Look-ups in named tables: a row name and a column name give one cell, copied from the table.

bok:
|  | verozo | dumek |
|---|---|---|
| vofo | 0.12 | 0.46 |
| tede | 0.53 | 0.64 |
| feguk | 0.67 | 0.42 |
| pel | 0.99 | 0.65 |
| mumatol | 0.35 | 0.59 |
| dugosu | 0.42 | 0.51 |
| zov | 0.09 | 0.59 |
| mabe | 0.97 | 0.73 |

verozo of tede is 0.53
verozo of dugosu is 0.42
dumek of dugosu is 0.51
verozo of feguk is 0.67
dumek of vofo is 0.46
verozo of mumatol is 0.35
verozo of vofo is 0.12
verozo of zov is 0.09
dumek of zov is 0.59
verozo of mabe is 0.97
dumek of pel is 0.65
dumek of mumatol is 0.59
verozo of pel is 0.99
dumek of tede is 0.64
dumek of feguk is 0.42
dumek of mabe is 0.73

mopudap =
|  | rilaz | viranoz | subob | ses | leketu |
|---|---|---|---|---|---|
| belimo | 65 | 239 | 182 | 162 | 183 |
| rem | 238 | 13 | 178 | 179 | 167 |
| malum | 176 | 67 | 108 | 163 | 198 |
| felodu | 38 | 235 | 223 | 157 | 173 |
| pofafib | 52 | 240 | 208 | 154 | 175 |

What is the rilaz of malum in mopudap?
176
What is the rilaz of pofafib in mopudap?
52
What is the viranoz of belimo in mopudap?
239
What is the leketu of pofafib in mopudap?
175
What is the subob of rem in mopudap?
178
What is the rilaz of felodu in mopudap?
38
What is the viranoz of rem in mopudap?
13
What is the subob of belimo in mopudap?
182
What is the viranoz of pofafib in mopudap?
240
What is the ses of pofafib in mopudap?
154
What is the ses of malum in mopudap?
163
What is the rilaz of rem in mopudap?
238
What is the subob of malum in mopudap?
108
What is the subob of pofafib in mopudap?
208
What is the viranoz of felodu in mopudap?
235
What is the viranoz of malum in mopudap?
67
What is the leketu of rem in mopudap?
167

buf =
columns: ludi, badon
bobitot: [78.60, 54.14]
rim: [79.56, 68.28]
von: [79.56, 62.56]
vomazu: [63.91, 19.66]
venuve: [73.75, 42.75]

ludi of vomazu is 63.91
badon of venuve is 42.75
badon of bobitot is 54.14
ludi of bobitot is 78.60
badon of rim is 68.28
ludi of von is 79.56
ludi of rim is 79.56
ludi of venuve is 73.75

vitisav =
|  | dak | bubiso | fofim | seb | buna | fofosom | livezu | livi | bam | gon |
|---|---|---|---|---|---|---|---|---|---|---|
| fusevoz | 0 | 5 | -3 | 21 | -18 | -12 | 16 | 10 | -5 | 14 |
| vekar | -3 | 14 | -3 | 36 | -40 | -6 | 33 | 13 | -20 | 28 |
| bavob | 2 | 34 | 6 | 46 | -64 | 18 | 45 | 6 | -51 | 47 |
| mozadov | -52 | -30 | 37 | -16 | 54 | -21 | -43 | -27 | 12 | -19 |
| mupano | -45 | -21 | 52 | -20 | 84 | 38 | -27 | -8 | 3 | -37 |
| vizoz | -10 | -6 | 4 | -4 | 20 | -6 | -8 | -1 | 9 | -4 |
| kurud | -44 | -35 | 30 | -9 | 13 | -51 | -43 | -41 | 27 | -10 |
| lav | -29 | -25 | 25 | 27 | -49 | -48 | 3 | -30 | 23 | 4 |
| vik | -42 | -21 | 32 | -16 | 62 | 2 | -31 | -13 | 6 | -21 |

fofim of lav = 25
dak of vekar = -3
fofosom of bavob = 18
buna of lav = -49
fofosom of mupano = 38
buna of mozadov = 54
dak of mupano = -45
fofosom of mozadov = -21
livezu of mupano = -27
fofosom of vekar = -6
livezu of vik = -31
seb of mozadov = -16
buna of mupano = 84
fofosom of vik = 2
livi of lav = -30
livi of vizoz = -1
Which row has the largest fofim? mupano

filopu =
          zok    lef
febuf   57979  51107
res     50552  21484
nen     78577  53797
gidat   61812  77014
mer     61752  58324
supiz   62623  51382
lig     49565  53348
feninu  54983  53349
pavago  60441  50897
satoma  40880  56790
tid     63002  46287
pide    58558  64639
libizo  54322  44072
pimid   44582  57465

zok of nen: 78577
lef of mer: 58324
lef of pavago: 50897
lef of supiz: 51382
zok of pavago: 60441
zok of tid: 63002
zok of libizo: 54322
zok of lig: 49565

dubu:
cols = dus, zomo, zapobe, pume, puv, kagak, numu, vor, bet, tam
tamov: [183, 138, 198, 149, 137, 155, 166, 184, 131, 150]
bov: [189, 139, 169, 152, 188, 63, 148, 157, 129, 153]
kozani: [99, 150, 166, 155, 184, 216, 157, 160, 164, 158]
bigazed: [79, 164, 116, 146, 227, 64, 211, 142, 166, 157]
dez: [166, 151, 133, 160, 198, 145, 182, 128, 166, 159]

What is the zapobe of dez in dubu?
133
What is the puv of kozani in dubu?
184
What is the puv of bigazed in dubu?
227
What is the bet of kozani in dubu?
164
What is the numu of bov in dubu?
148
What is the kagak of bigazed in dubu?
64
What is the numu of tamov in dubu?
166
What is the zapobe of tamov in dubu?
198
What is the tam of kozani in dubu?
158
What is the zomo of bov in dubu?
139
What is the tam of bov in dubu?
153
What is the pume of tamov in dubu?
149
What is the pume of kozani in dubu?
155
What is the zomo of bigazed in dubu?
164
Which row has the largest vor? tamov

sis =
         misasar  zin  zepepub  nok  bopatus
morob        107   99       54   82       30
rotafe        71   57       54   62       72
mus           64  105       77   97       94
zoz           75   82       73   79       75
lelopav       74   84       79   79       75
guga         173   49      139   84       84
venup        171   54      201  129       81
nolavam       71   81       74   79       80
sarud         75   41       66   74       71
vadalo        48   22       40   94       51
fimil         50  111      104  101      135
mut           54  139       75  114      114

mut, nok -> 114
guga, nok -> 84
mus, zin -> 105
mus, nok -> 97
lelopav, misasar -> 74
fimil, zin -> 111
morob, nok -> 82
nolavam, zin -> 81
lelopav, bopatus -> 75
morob, bopatus -> 30
lelopav, zepepub -> 79
zoz, bopatus -> 75
venup, zepepub -> 201

Table fak
|  | vik | binefum | lokeka | beb | fibopof | tofa | tolebo |
|---|---|---|---|---|---|---|---|
| boz | -48042 | -34280 | -2427 | 4822 | -48975 | -38553 | -11922 |
| vuvazal | -45663 | -30562 | -4488 | -15603 | -45452 | -46285 | -3425 |
| zogaba | -29810 | 1929 | -4057 | -59715 | -30465 | -11236 | -53629 |
| tomu | -36059 | -37360 | -5574 | 19728 | -56847 | -28835 | -30269 |
| lan | 2349 | -810 | -32587 | 10366 | -1610 | -29309 | -40081 |
| ketab | -67394 | -33010 | -6145 | -29450 | -30647 | -41096 | -8857 |
| kesumo | -43841 | -31406 | -727 | 1776 | -58138 | -30599 | -8985 |
| fus | 6165 | 1078 | -17106 | 18323 | 31223 | 2899 | -32548 |
| zozoma | -97420 | -2362 | -19867 | -35523 | 69180 | -30628 | 64668 |
| rek | -8106 | -14622 | -57326 | -21756 | -23460 | -14821 | -51012 |
| miz | -64664 | 20752 | -56460 | -45602 | 30274 | 4181 | 34236 |
| fon | -37943 | -33221 | 1093 | -26185 | -45024 | -36416 | -388 |

What is the lokeka of ketab in fak? -6145
What is the fibopof of ketab in fak? -30647
What is the lokeka of vuvazal in fak? -4488
What is the vik of fus in fak? 6165
What is the fibopof of rek in fak? -23460
What is the vik of kesumo in fak? -43841
What is the vik of lan in fak? 2349

